Below is a small trained network, with its code and all its weights. Each question gives an input and a class and asks what happens when units are switched off, that is, made to give their printed mean instead of their output.

import numpy as np


def w(rows, s, z=0):
    codes = np.array(rows[::2]) - 128.0
    scale = np.full(codes.shape[1], s)
    scale[-1] = z or s
    return codes * scale


def norm(h):
    return h / np.sqrt((h * h).mean(-1, keepdims=True) + 1e-5)


def f(y):
    return np.maximum(y, 0)


def log_softmax(a):
    a = a - a.max(-1, keepdims=True)
    return a - np.log(np.exp(a).sum(-1, keepdims=True))


def net(x, mask):
    res = np.array(x, float).reshape(1, 4) / 4 @ E
    u = 0
    for l in range(3):
        y = f(norm(res) @ A[l][:, :-1].T + A[l][:, -1])
        res = res + np.where(mask[u : u + 6], y, B[l][:, -1]) @ B[l][:, :-1]
        u += 6
    return log_softmax(norm(res)[-1] @ U[:, :-1].T + U[:, -1])


A, B = {}, {}
E = w([
[156,123,163,168,78,132,212,253,154,126],'x0',
[182,155,91,133,146,68,104,157,51,133],'x1',
[59,133,71,63,166,160,188,147,130,20],'x2',
[190,228,150,111,165,149,119,161,161,195],'x3',
],0.0034)
A[0] = w([
[112,50,128,158,86,115,129,93,123,103,2],'L0N1',
[162,190,97,105,147,121,155,254,125,91,49],'L0N2',
[137,136,122,130,145,132,136,152,100,148,97],'L0N3',
[104,136,145,104,133,161,161,130,178,119,4],'L0N4',
[123,131,172,137,89,157,197,251,206,115,60],'L0N5',
[104,106,69,102,146,106,114,94,59,22,66],'L0N6',
],0.01,0.00094)
B[0] = w([
[108,95,216,150,84,144,26,125,16,106,196],'L0N1',
[80,25,200,124,166,163,147,88,32,236,220],'L0N2',
[137,133,139,105,160,115,136,176,140,173,149],'L0N3',
[78,147,130,147,161,188,130,191,207,131,179],'L0N4',
[75,4,166,171,220,93,253,173,69,224,248],'L0N5',
[111,150,26,123,178,133,252,175,189,42,255],'L0N6',
],0.0056,0.0089)
A[1] = w([
[55,124,69,74,126,178,153,75,222,18,84],'L1N1',
[89,83,82,112,165,116,187,111,88,66,156],'L1N2',
[72,95,48,113,163,119,121,114,88,45,103],'L1N3',
[177,158,64,47,97,152,185,105,126,130,8],'L1N4',
[123,195,1,104,124,130,151,131,233,1,62],'L1N5',
[121,174,84,77,200,175,138,48,187,110,70],'L1N6',
],0.0087,0.0011)
B[1] = w([
[134,177,114,164,250,81,101,245,145,109,248],'L1N1',
[130,122,154,169,122,186,178,159,94,189,254],'L1N2',
[104,57,156,144,109,85,216,173,173,167,226],'L1N3',
[93,109,155,140,127,126,116,114,105,206,155],'L1N4',
[116,182,61,89,111,29,8,149,217,3,252],'L1N5',
[88,95,97,41,44,80,149,56,149,126,200],'L1N6',
],0.0065,0.0095)
A[2] = w([
[122,67,133,195,128,143,180,128,163,78,1],'L2N1',
[132,94,64,142,126,169,254,128,38,103,62],'L2N2',
[208,146,118,139,160,62,102,181,100,192,205],'L2N3',
[74,181,158,66,177,235,121,84,207,144,142],'L2N4',
[179,182,144,92,141,170,92,127,129,218,146],'L2N5',
[156,108,79,92,68,104,197,77,134,122,50],'L2N6',
],0.0084,0.00077)
B[2] = w([
[118,171,101,17,251,136,80,104,97,254,218],'L2N1',
[47,63,206,163,142,145,177,106,232,220,254],'L2N2',
[125,193,119,157,99,219,147,155,212,143,217],'L2N3',
[27,61,50,44,112,35,185,87,139,103,163],'L2N4',
[217,193,104,137,53,144,145,130,155,103,187],'L2N5',
[110,111,142,132,68,150,130,55,184,119,143],'L2N6',
],0.0053,0.0062)
U = w([
[134,92,183,167,75,138,2,86,32,87,122],'0',
[80,54,180,164,188,155,187,152,97,208,187],'1',
[176,170,104,129,174,168,99,94,76,61,1],'2',
[248,243,119,168,62,194,100,117,157,160,167],'3',
[186,173,108,135,154,130,100,113,64,74,28],'4',
[97,160,42,110,190,46,123,193,195,34,184],'5',
[198,149,119,146,150,142,115,110,100,49,23],'6',
[132,148,79,70,59,93,107,26,172,111,119],'7',
],0.0083,0.0044)

Each question gives the input, the list of numbers given to net, and the class t.
The units are the neurons (one row each of A and B). Each row of codes is followed by its name. A weight is (code - 128) times the scale printed after its matrix; where a second scale follows, it is the last column's (A, B and U).
mask holds one flag per neuron, layer by layer. A switched-off neuron (its flag False) gives its mean, the last column of its row in B, instead of its output. The means were averaged over made-up inputs and are rounded, as every weight is.
A unit's drop is (log p(t) with every unit on - log p(t) with that unit switched off) / (log p(t) with every unit on - log p(t) with every unit switched off).
The circuit of an input: a set's keep is (log p(t) with only the set's units on - log p(t) with every unit switched off) / (log p(t) with every unit on - log p(t) with every unit switched off). Starting from the 12 units with the biggest drops (on a tie, the unit counted first), units are removed one at a time, each time the one whose removal leaves the highest keep (on an exact tie, the one counted first), for as long as the keep stays at least 0.8.
circuit, biggest first: the units of the circuit, biggest drop first
most important unit: the unit with the biggest drop
k most important neurons: the k neurons with the biggest drops, biggest first
top k neurons in layer l: the k neurons of layer l with the biggest drops, biggest first
input [-7,7,-8,2], class 3: most important unit => L0N6
input [-8,-3,-1,-6], class 5: 3 most important neurons => (L0N6 L0N5 L0N2)
input [-8,8,-4,-5], class 5: top 2 neurons in layer 0 => (L0N6 L0N5)
input [0,6,-2,-5], class 5: top 3 neurons in layer 0 => (L0N6 L0N2 L0N5)
input [-2,8,-2,-5], class 5: 4 most important neurons => (L0N6 L0N5 L0N2 L1N5)
input [-2,-3,-6,-8], class 0: 3 most important neurons => (L0N1 L0N5 L0N6)
input [-2,-7,-3,-6], class 0: 2 most important neurons => (L0N1 L0N6)
input [-6,-5,-3,1], class 7: 3 most important neurons => (L0N5 L0N6 L1N1)
input [3,4,-6,-2], class 3: top 2 neurons in layer 1 => (L1N3 L1N5)
input [-6,2,-8,-5], class 0: 2 most important neurons => (L0N6 L0N5)
input [-6,-4,-6,7], class 7: top 2 neurons in layer 0 => (L0N5 L0N1)
input [-5,-8,-6,3], class 7: 3 most important neurons => (L0N6 L0N5 L1N1)
input [-1,-7,2,-6], class 5: top 3 neurons in layer 0 => (L0N5 L0N2 L0N6)
input [-8,-8,-6,0], class 7: 4 most important neurons => (L0N6 L0N5 L0N2 L2N4)
input [1,8,-5,2], class 3: top 2 neurons in layer 0 => (L0N5 L0N6)
input [-4,-6,-4,4], class 7: 2 most important neurons => (L0N6 L0N5)
input [-3,1,2,-6], class 5: circuit, biggest first => (L0N6)
input [-6,-4,2,-4], class 5: top 2 neurons in layer 0 => (L0N5 L0N6)
input [2,-5,-6,-8], class 0: 2 most important neurons => (L0N1 L0N6)
input [-7,-7,2,-8], class 5: top 3 neurons in layer 0 => (L0N6 L0N5 L0N2)
input [-6,-4,-8,2], class 7: 2 most important neurons => (L0N5 L1N1)
input [-3,-2,-6,-1], class 0: top 2 neurons in layer 0 => (L0N6 L0N5)
